-14 22 3 -32 -34 17 26 1 28 11 4 -9 32 4 0 -22 -13 2 7 -24 -9 -10 -10 -17 -36 11 -23 -24 -24 -13 29 4 -34 5 23 9 -15 -44 -6 -26 -36 28 25 23 -5 -> V
-15 -22 13 5 -51 16 14 12 23 29 2 -28 -15 36 -13 -21 -36 18 -17 -1 10 23 42 -40 -33 23 12 11 -31 35 20 -45 -1 1 64 -11 -7 -30 -19 1 -14 29 -13 50 -16 -> W
-9 20 -18 -18 17 33 28 -6 22 22 9 1 70 -24 12 4 2 3 -12 -21 -17 -8 -27 2 -28 -20 2 -55 -7 -32 34 1 14 -6 7 32 -44 -19 12 9 -31 41 36 33 -6 -> P
1 25 12 -33 17 28 45 18 17 -4 7 -2 23 6 -22 -15 -13 25 -27 0 -1 -13 -68 8 -51 -2 -16 -45 -46 -34 44 -43 9 -9 65 41 -44 -53 33 40 -33 26 32 2 -18 -> Y
-12 46 -36 -1 45 3 18 -3 15 -30 -23 12 7 -28 -25 4 14 -11 18 -12 -6 7 -65 49 15 -18 -1 -27 2 -41 13 9 13 35 -24 32 2 12 -17 11 -18 9 47 -19 18 -> W
2 50 -22 -19 48 7 17 -3 9 -25 -18 9 12 -22 -11 2 12 -9 15 -15 -10 -8 -65 44 7 -14 -7 -29 -1 -50 3 5 9 9 -11 36 1 0 -4 -9 -21 1 51 -14 6 -> F
-21 21 -3 -43 -29 17 34 7 31 10 -1 -15 21 26 -3 -8 -15 10 12 -3 -19 -5 7 -21 -2 8 -20 -11 -40 -3 17 9 -22 20 36 1 -8 -56 -25 -25 -34 3 20 22 0 -> B
-27 -17 26 -9 -48 8 -7 17 -10 36 10 -22 -14 56 -19 -3 -24 33 -44 29 -3 4 58 -76 -5 -4 22 38 -17 60 -3 -7 3 -1 27 -40 -4 -20 -18 3 14 -18 -66 19 2 -> V
-29 14 -35 9 -11 3 -16 -18 22 -5 -28 3 -22 -32 11 -1 9 -11 17 -18 -9 38 30 5 31 -5 11 20 21 12 -18 21 2 24 -25 -7 24 38 -44 -27 8 5 -5 18 26 -> K
-11 60 -19 -50 -6 0 18 -7 36 -19 -8 0 47 -12 7 -12 -8 -16 44 -25 -28 -21 -39 27 1 -2 -42 -43 -21 -45 17 39 -38 17 -16 12 1 -44 0 -59 -55 4 60 1 5 -> H
0 0 10 8 17 34 19 0 4 26 14 -3 59 1 7 -4 -10 12 -27 -20 -28 -8 0 -20 -34 -9 7 -38 -17 -18 27 -23 10 -28 21 18 -32 -11 14 9 -27 47 9 38 -7 -> L
3 3 -17 0 22 5 8 6 3 -2 -8 5 -14 10 -18 -7 6 20 -15 18 15 9 -51 35 -3 -10 5 -10 -15 -13 4 -44 36 10 25 36 -9 -4 -14 36 12 14 7 -9 3 -> R
-24 27 -19 -4 10 -3 -32 -8 -4 -16 -6 -4 -8 -1 9 15 9 -5 9 -3 -46 10 41 -20 49 -38 2 17 29 5 -35 56 -6 12 -63 -35 39 33 -20 -59 -11 -47 -17 -3 26 -> H
0 8 -18 10 26 32 40 18 -23 -12 9 21 30 -13 -30 -12 -5 -2 3 -12 27 -13 -56 30 -56 -2 -2 -31 -8 -42 14 -29 -20 23 31 28 -32 -29 2 23 -6 35 48 -6 -26 -> V
-9 -11 -47 47 8 18 2 -20 27 -7 -33 -3 -13 -56 -11 3 10 -3 -9 -33 11 68 5 42 -14 -16 39 -8 30 2 18 -40 40 36 3 49 -1 46 -45 44 5 59 24 46 18 -> R
-11 -29 -25 42 -23 3 -21 -10 25 12 -20 -14 -45 -12 -1 -7 -7 8 -9 -6 8 59 41 -1 0 -3 36 23 14 36 -2 -42 42 15 11 6 17 37 -52 17 19 24 -23 36 8 -> R
-17 -9 -8 9 -44 1 -7 7 33 15 -10 -11 -14 17 4 -8 -14 10 -8 -1 2 23 31 -17 -6 7 10 7 -14 29 0 -22 7 9 20 0 11 -3 -29 2 -3 15 -20 27 -1 -> N
-13 -2 -21 30 32 45 21 -14 16 3 -10 3 36 -41 -10 10 -8 -12 -25 -32 -9 30 -29 25 -38 -31 38 -53 13 -32 34 -27 41 21 0 40 -39 17 -13 49 -15 84 36 38 3 -> H
-18 28 -31 -23 -2 31 44 -9 40 0 -13 1 49 -30 -17 -16 -11 -6 13 -38 4 6 -42 32 -43 -6 -4 -54 -19 -34 51 -4 -5 26 26 48 -30 -33 -15 8 -35 64 61 29 1 -> V
-25 52 -30 -19 29 3 -2 -15 3 -19 -8 5 16 -9 10 13 9 -13 32 -19 -45 -4 5 7 49 -39 -12 -15 18 -21 -25 65 -12 22 -61 -15 27 17 -21 -66 -26 -31 23 -5 22 -> H
3 65 -20 -5 23 -52 -54 -7 7 -53 -28 13 -61 -18 18 7 36 -24 69 5 -39 0 -9 25 97 -14 -22 24 39 -18 -71 80 -17 22 -111 -38 83 50 -29 -85 -11 -83 7 -57 36 -> H
-19 46 -34 7 42 18 16 -16 5 -10 -12 8 41 -39 1 12 13 -16 26 -40 -29 3 -26 25 15 -33 -1 -37 20 -37 12 39 -9 18 -53 19 5 29 -11 -25 -30 23 45 17 26 -> W
-15 -11 25 -32 -60 18 34 23 24 29 10 -22 18 46 -14 -26 -33 25 -26 0 11 -3 15 -26 -52 22 -3 -11 -59 18 37 -28 -18 11 70 6 -35 -79 -3 4 -16 27 -2 38 -20 -> T
-14 28 -60 26 76 0 -26 -16 1 -32 -37 25 -25 -70 -8 22 36 -18 27 -21 -13 27 -27 61 43 -43 14 -10 51 -32 -25 16 34 25 -66 22 26 77 -23 10 20 2 27 -16 24 -> T
-2 31 -33 -4 50 22 32 11 -25 -18 5 35 28 -36 -9 -5 9 -14 46 -19 7 -21 -61 52 -19 -12 -17 -41 4 -59 -10 6 -30 33 -9 22 -21 -15 3 -16 -16 12 72 -10 -21 -> T
-6 -23 -4 28 -7 -6 4 23 -38 -2 2 22 -29 24 -13 -7 0 10 -3 24 20 1 15 7 4 7 18 25 -11 13 -39 -19 -18 28 20 -16 -5 -3 -26 -3 30 -19 -24 -19 -8 -> L
4 37 -7 -46 28 33 58 10 32 -15 6 -2 46 -12 -19 -13 4 9 -6 -17 -3 -20 -80 29 -49 -7 -18 -55 -32 -57 51 -22 8 8 42 56 -46 -58 28 22 -49 42 75 -3 -24 -> P
-1 5 -8 11 -13 -11 -18 20 -5 -6 -4 7 -48 25 -26 -14 5 21 -18 35 15 18 -9 -1 17 -8 18 18 1 20 -17 -20 28 11 6 -10 16 8 -20 22 19 -16 -30 -26 2 -> V
-9 -39 -29 49 4 3 -9 17 -45 -6 -5 16 -61 10 -18 1 6 11 -2 24 37 32 14 10 3 -4 31 48 21 22 -48 -43 11 38 9 -12 12 29 -44 20 53 -16 -26 -11 -5 -> R
-16 -7 1 5 -7 16 -8 5 -3 22 8 -10 -3 34 -3 7 -4 21 -21 15 -27 15 41 -41 13 -19 12 16 -9 22 -4 -2 11 -9 5 -19 6 4 -19 -1 5 0 -36 25 16 -> B
-1 22 -23 10 46 22 20 8 15 -15 -16 10 6 -22 -22 -1 10 0 -6 -6 1 7 -68 43 -18 -21 5 -35 -4 -39 15 -31 29 11 17 54 -14 4 -1 35 -10 40 36 -4 -4 -> N
-30 -1 5 -39 -86 -15 4 14 16 12 -4 -26 -41 70 -3 -18 -23 19 1 20 2 10 56 -51 13 15 2 47 -36 53 -18 13 -24 20 27 -45 16 -44 -37 -46 1 -44 -37 10 11 -> F
-33 60 -35 -47 -16 -18 -2 -8 46 -17 -24 4 17 3 16 1 10 -16 61 -15 -32 -15 -18 20 51 -11 -30 -14 -9 -17 -14 69 -36 31 -50 -2 31 -8 -32 -72 -31 -32 29 -10 33 -> N
-16 -5 -8 4 -39 10 6 9 37 13 -16 -15 -12 13 1 -9 -6 9 4 -13 -2 24 20 -10 -10 2 8 -1 -13 13 5 -17 -2 12 21 9 9 -15 -31 -6 -14 19 3 32 3 -> N
2 45 17 -69 -2 -17 16 19 6 0 18 -13 15 64 -5 -17 -6 33 -2 39 -14 -49 -57 -9 14 7 -43 -3 -55 -21 5 9 -11 -5 29 8 0 -68 12 -37 -22 -48 2 -31 -5 -> R
14 -60 39 10 -43 22 38 37 -36 39 30 -10 -16 77 -27 -27 -37 32 -48 38 43 -12 9 -23 -69 17 16 20 -57 23 13 -79 -31 -4 114 5 -44 -74 14 16 17 12 -27 17 -43 -> W
-13 42 -23 -34 -6 11 22 -8 35 -16 -17 -1 26 -21 -1 -7 -3 -13 37 -33 -17 5 -27 22 -4 -4 -12 -30 -8 -31 16 22 -23 24 -9 19 -3 -12 -14 -40 -39 20 57 17 18 -> F
-5 -44 24 1 -26 41 29 20 2 52 24 -16 29 47 -10 -13 -22 43 -58 10 -6 10 29 -41 -49 -12 33 -14 -38 29 29 -54 26 -23 73 9 -54 -42 4 37 -8 41 -28 47 -19 -> L
-10 84 -5 -76 7 -35 13 18 9 -18 1 -9 -2 50 -4 -8 18 11 53 14 -32 -43 -47 3 53 -3 -55 0 -27 -34 -18 68 -51 9 -34 -15 36 -54 -6 -87 -37 -87 27 -44 16 -> W
3 19 22 -33 5 20 32 24 18 3 8 -8 12 27 -24 -18 -14 24 -22 14 1 -15 -49 2 -28 7 -13 -33 -55 -21 29 -28 12 -4 62 25 -35 -62 12 17 -20 0 8 -10 -17 -> Y
-16 -3 -23 34 -6 -35 -59 5 -49 -16 -6 26 -75 10 12 4 18 -1 37 35 10 11 49 -6 85 -6 7 75 38 30 -95 36 -21 22 -61 -74 68 52 -43 -56 47 -85 -47 -48 15 -> K
-8 -4 0 30 -2 14 -11 5 -14 21 3 -5 8 1 9 8 -4 6 -32 -4 -13 10 41 -37 1 -9 26 9 9 21 -16 -12 18 -13 1 -13 5 18 -8 -6 7 1 -27 25 -14 -> P
-12 72 -16 -69 23 -9 21 10 14 -33 3 7 28 21 -11 1 22 15 36 13 -35 -33 -63 24 37 -20 -44 -27 -23 -48 8 50 -23 13 -28 11 10 -43 4 -36 -43 -44 46 -39 15 -> B
6 27 -26 20 50 15 11 7 -21 -28 -5 31 3 -56 -6 -2 6 -17 37 -16 8 0 -55 43 -5 -8 -3 -29 15 -51 -19 0 -14 22 -5 18 -4 14 1 -1 -13 -1 48 -15 -6 -> Y
-7 11 -5 14 1 13 -8 0 -9 2 -1 -4 6 7 -2 3 -5 5 -19 -3 -16 17 14 -15 1 -20 21 3 9 6 -11 -1 10 -1 -9 -5 4 21 -8 -5 -5 5 -9 24 16 -> F
13 24 -1 -20 27 8 13 5 1 -11 -3 0 -2 12 -5 -9 4 7 3 5 -7 -18 -47 20 -11 -9 -15 -17 -22 -35 -2 -11 -3 -10 19 24 -1 -21 10 -22 -14 -6 28 -15 -3 -> F
-2 -60 -28 80 3 13 -18 14 -44 -1 -8 15 -56 -4 -22 -5 -2 12 -32 27 50 49 14 7 -22 -6 51 40 23 30 -33 -77 39 26 32 -2 -5 40 -36 63 55 21 -38 7 -7 -> R
-17 31 -4 -20 8 7 -2 2 -3 4 3 -7 32 -3 15 8 8 2 7 -9 -33 -16 16 -32 20 -13 -13 -4 3 -8 -15 42 -13 -7 -25 -16 8 -7 -5 -54 -23 -32 3 10 2 -> P
-2 19 -25 9 28 10 12 9 12 -19 -12 3 -5 -22 -22 -4 10 8 -14 -1 1 16 -30 25 -8 -13 13 -18 0 -22 11 -26 35 17 18 30 -3 5 -6 26 -5 16 23 -3 -7 -> P
9 10 -19 14 34 18 5 -2 8 -22 -15 7 -7 -34 -23 -2 5 -1 -23 -4 6 24 -54 35 -24 -16 25 -23 8 -26 19 -45 38 6 16 35 -18 23 4 45 -5 41 29 7 6 -> F
-4 -13 -41 73 44 5 -24 -4 -32 -34 -23 34 -40 -53 -18 10 15 -22 6 -7 25 36 1 37 6 -6 40 31 47 -4 -41 -21 17 36 -28 -10 13 76 -32 26 41 10 3 -11 8 -> F
1 33 -25 -15 48 16 24 6 17 -21 -16 12 7 -34 -24 -4 10 -3 11 -13 -1 8 -70 55 -23 -22 -6 -41 -2 -51 24 -15 16 20 3 51 -19 -5 7 27 -15 36 54 -1 5 -> T
-10 40 -51 21 49 -6 -12 7 -14 -49 -22 39 -9 -46 -6 7 32 -27 66 -11 -5 3 -55 54 40 -22 -9 -12 39 -48 -46 41 -20 45 -68 3 32 45 -24 -31 -4 -16 46 -36 25 -> N
1 33 -9 -40 35 20 32 17 9 -9 2 11 18 3 -20 -10 7 12 1 2 -5 -15 -64 38 -18 -17 -21 -39 -23 -43 18 -5 7 10 17 43 -25 -38 18 11 -23 10 44 -15 -10 -> T
-5 13 3 -13 25 51 58 -3 4 27 18 -6 81 6 5 -2 -8 15 -30 -25 -8 -16 -46 4 -61 -13 -8 -56 -23 -42 47 -26 5 -4 36 59 -60 -45 12 23 -36 64 44 38 -15 -> R
-5 10 -27 13 44 31 17 -4 12 -17 -19 11 7 -33 -26 2 8 6 -14 -7 11 19 -52 43 -19 -15 21 -14 -1 -25 19 -33 35 20 16 37 -19 13 -2 50 4 54 32 0 4 -> K
-16 63 -23 -46 22 -17 0 9 15 -30 -13 5 -21 3 -7 1 21 3 52 0 -35 -13 -34 24 49 -28 -31 -10 5 -34 -20 51 -13 23 -59 -4 34 -6 -6 -49 -26 -56 37 -38 17 -> T
-9 17 13 -28 -3 28 38 11 15 16 20 -9 52 26 1 -7 -18 15 -16 -14 -25 -14 -16 -12 -36 -17 -11 -44 -28 -26 31 3 -9 -3 20 14 -32 -50 17 -14 -44 25 27 23 -13 -> H
-14 28 -9 -27 1 -20 -17 11 -2 -17 -15 -6 -35 27 -30 -8 7 18 -2 32 0 -4 -16 0 29 -14 -7 18 -10 8 -12 10 9 6 0 -10 28 -9 -20 -11 10 -47 -23 -28 18 -> V
-16 14 -10 9 8 21 -3 -3 1 12 -1 -5 29 -8 -10 -4 -1 11 -19 -14 -18 5 10 -15 -13 -22 12 -18 6 0 8 6 6 -4 -9 1 -3 5 -10 -3 -12 14 -4 29 8 -> V
7 29 -13 -16 54 34 61 6 9 0 9 11 56 -10 -21 -11 3 7 -6 -20 4 -24 -91 55 -57 -7 -25 -72 -35 -74 51 -33 -7 6 43 68 -51 -46 23 22 -36 54 76 4 -21 -> W
-10 3 -28 30 16 10 7 9 -29 -19 -12 31 -18 -24 -30 -7 5 -13 13 6 36 5 -37 32 -14 1 14 -3 11 -15 -23 -14 -9 47 2 7 -8 11 -26 28 22 18 20 -20 3 -> V
-2 -28 -13 31 15 18 4 10 9 -5 -18 -2 -36 -7 -35 2 -8 12 -39 13 23 42 -18 20 -30 -11 38 -2 -3 6 15 -68 60 18 40 21 -18 10 -19 75 23 47 -8 8 -6 -> H
-22 0 -9 -16 -49 -2 2 1 17 21 -12 -13 -21 22 -8 -17 -16 9 7 -3 4 13 35 -18 -5 6 3 8 -18 25 -1 -2 -20 12 30 -2 10 -23 -34 -32 1 0 -12 24 2 -> V
-23 -14 17 -20 -79 -13 -10 22 6 27 9 -22 -49 79 1 -13 -28 25 5 31 -16 4 85 -68 26 19 -11 52 -40 58 -28 3 -34 2 32 -58 35 -35 -31 -59 5 -48 -53 12 -2 -> B
-6 -22 12 -7 -7 37 27 4 2 40 15 -15 32 23 -6 -5 -16 22 -52 3 -2 5 10 -24 -50 -14 16 -11 -27 10 25 -34 17 -17 54 18 -50 -32 3 25 -4 23 -13 43 -8 -> F
-3 42 -20 -14 31 4 8 14 3 -27 -9 12 -2 -10 -19 -9 10 5 8 0 -10 -3 -58 37 -1 -18 -11 -25 -6 -38 5 -2 13 16 -16 23 5 -6 6 13 -14 6 32 -18 4 -> T
5 21 -4 -11 29 29 46 17 11 -1 4 -5 14 12 -37 -16 -10 15 -31 2 7 0 -58 22 -42 -5 4 -32 -36 -29 40 -47 21 10 54 44 -35 -39 7 36 -23 35 31 7 -18 -> W
-31 42 -36 -35 -27 -46 -24 -11 15 -8 -19 3 -27 18 29 -1 17 1 78 -1 -36 -5 48 5 96 -8 -24 27 3 12 -60 87 -42 23 -57 -39 64 10 -54 -110 -10 -79 -2 -14 33 -> L
1 22 -20 -1 29 14 8 11 -23 -26 7 25 -3 -12 -8 -7 8 -12 39 2 -9 -17 -28 19 7 -5 -13 -2 0 -41 -26 10 -44 25 4 -2 7 -6 -5 -42 -13 -11 38 -18 -10 -> B
-12 25 -16 -19 3 -32 -27 13 -5 -28 -15 8 -57 28 -9 1 28 18 24 32 -21 7 11 4 76 -18 3 42 7 15 -49 34 2 13 -40 -28 41 20 -32 -43 13 -74 -28 -47 23 -> L
-5 22 6 -23 22 42 35 4 6 12 14 -6 71 -3 -5 0 -14 2 -18 -20 -29 -20 -39 -3 -44 -21 -9 -60 -24 -43 36 -3 -7 -5 20 28 -41 -45 22 -12 -44 36 43 21 -15 -> H
0 -8 15 -18 0 28 30 28 12 6 9 -2 -1 22 -34 -16 -15 27 -38 17 17 2 -42 3 -51 0 10 -20 -35 -7 36 -59 29 5 55 26 -47 -43 18 60 -4 39 9 5 -22 -> T
-18 -13 19 2 -24 15 -2 18 2 37 14 -14 7 53 5 -3 -8 28 -32 15 -20 -6 40 -51 3 -12 3 11 -22 29 -11 -2 0 -15 17 -19 0 -20 -9 -18 -1 -15 -45 19 -3 -> N
-4 51 -43 6 67 -4 -25 -11 12 -42 -33 16 -20 -55 -10 9 19 -8 38 -9 -19 13 -56 48 45 -29 5 -22 18 -39 -18 12 25 9 -33 15 33 48 -14 -9 -6 -15 31 -20 25 -> Y
-23 55 -28 -20 29 13 15 -11 5 -2 -2 12 58 -22 -2 2 7 -7 15 -29 -26 -20 -33 15 8 -28 -10 -43 5 -37 15 47 -11 7 -39 18 -1 1 -5 -27 -26 7 34 6 14 -> V
-37 50 -15 -58 -2 -7 0 -2 -2 -6 7 -4 36 28 11 7 11 15 25 5 -38 -28 0 -21 50 -28 -31 8 -6 0 -18 76 -36 11 -49 -20 12 -14 -10 -78 -25 -67 0 -8 29 -> R
12 19 -8 -16 35 48 69 10 24 -3 15 4 65 -11 -18 -16 -7 12 -24 -19 12 -14 -79 37 -81 2 -12 -75 -40 -58 68 -51 24 -5 67 68 -67 -58 35 44 -40 81 76 20 -38 -> P
-24 28 -20 -3 27 26 14 -8 12 -1 -9 4 40 -29 5 12 9 -8 0 -26 -23 -2 -11 -5 8 -19 5 -24 9 -19 7 20 13 13 -24 4 -11 10 -14 -6 -19 21 24 16 9 -> P
-1 -11 -22 19 15 7 8 17 -24 -14 -2 22 -16 -10 -18 -3 8 3 14 14 27 9 -14 20 -5 -4 15 8 14 -6 -24 -16 1 29 10 -6 -8 -4 -13 14 12 -6 18 -13 -9 -> P
-18 13 -61 70 -4 -28 -61 -16 -6 -28 -46 8 -65 -46 -9 3 24 -16 25 -20 3 74 60 22 49 -15 31 31 71 25 -44 17 25 22 -69 -10 82 93 -66 -6 33 -13 -23 13 40 -> V
-3 5 9 -50 7 27 52 26 -11 13 28 11 42 26 -10 -22 -18 14 12 11 11 -56 -56 8 -53 1 -36 -34 -52 -42 16 -14 -50 10 62 12 -52 -89 32 -17 -25 2 48 -7 -37 -> T
-3 34 -34 -3 40 -3 -1 -1 -25 -26 -2 27 9 -16 5 0 16 -11 49 -2 -4 -23 -44 38 21 -11 -26 -2 10 -46 -39 27 -40 29 -31 7 14 6 -12 -53 -5 -30 40 -30 6 -> R
1 -26 3 43 12 58 47 3 10 27 12 0 29 -29 -17 -5 -24 -3 -48 -28 22 28 -19 0 -80 -5 42 -39 -6 -9 52 -69 29 9 59 53 -64 9 13 74 -17 109 29 53 -28 -> W
-20 24 -31 6 16 30 29 -7 46 -12 -30 0 29 -38 -9 5 3 -15 11 -40 1 28 -34 33 -22 -3 4 -39 4 -26 32 -14 23 27 2 49 -13 7 -32 33 -25 69 48 34 12 -> N
-18 -4 -29 -4 -11 48 55 -7 48 9 -10 -2 45 -39 -3 -13 -8 -3 -10 -45 10 29 -20 24 -64 4 8 -55 -13 -29 57 -37 15 26 52 54 -56 -31 -13 31 -32 98 60 53 -15 -> P
-17 22 13 -40 -33 22 42 1 37 23 7 -15 43 18 10 -24 -25 9 -4 -22 -6 -16 -15 -10 -44 28 -23 -32 -51 -21 37 -5 -31 5 50 16 -27 -68 -2 -25 -38 38 32 33 -13 -> K
-7 51 -39 -10 42 5 21 3 -10 -42 -3 35 36 -44 -1 3 20 -24 56 -19 -1 -22 -66 43 3 -9 -20 -29 18 -64 -13 33 -37 37 -40 9 -5 -5 1 -29 -26 -5 75 -30 -1 -> P
-31 31 -21 -5 35 23 1 -13 0 -6 -9 5 29 -23 4 13 14 1 11 -18 -30 4 -2 3 24 -27 0 -7 18 -17 -7 44 1 11 -46 -4 5 25 -14 -26 -12 0 16 10 23 -> K
-8 44 -18 -28 11 -43 -32 6 -4 -20 -11 9 -38 21 11 -3 24 13 37 25 -38 -11 1 8 77 -16 -24 26 2 -5 -51 49 -13 -5 -47 -26 57 14 -22 -72 -1 -82 -19 -41 24 -> L
-19 -12 -12 14 -41 7 -11 -1 26 11 -11 -1 -16 -11 6 -16 -14 1 -8 -9 5 33 26 -16 -6 4 21 1 -9 22 3 -17 8 5 29 -2 -8 5 -20 9 0 12 -23 23 3 -> Y
6 20 -23 -2 40 16 3 2 16 -31 -6 11 4 -23 -19 -1 10 3 -14 3 -9 8 -57 38 -13 -28 3 -31 0 -37 14 -23 26 12 0 28 -11 5 13 26 -16 23 33 -17 0 -> H
6 33 -24 15 52 26 15 3 10 -30 -20 16 6 -51 -24 2 8 -9 3 -21 -1 21 -82 53 -15 -20 18 -50 6 -52 22 -30 37 12 1 52 -16 16 3 49 -17 40 50 -7 2 -> Y
-22 4 -16 -4 -34 6 6 2 37 14 -18 -15 -8 10 6 -4 -14 10 5 -8 -5 16 23 -11 -1 0 6 0 -16 21 -1 -6 -2 16 17 2 13 -12 -30 -15 -13 17 -1 34 5 -> N
-12 27 -32 4 34 -9 -28 9 -5 -26 -26 10 -42 -11 -21 4 20 1 14 11 -14 15 -18 26 40 -24 4 15 11 -8 -30 7 21 18 -31 -4 36 32 -23 -7 20 -30 -3 -23 19 -> T
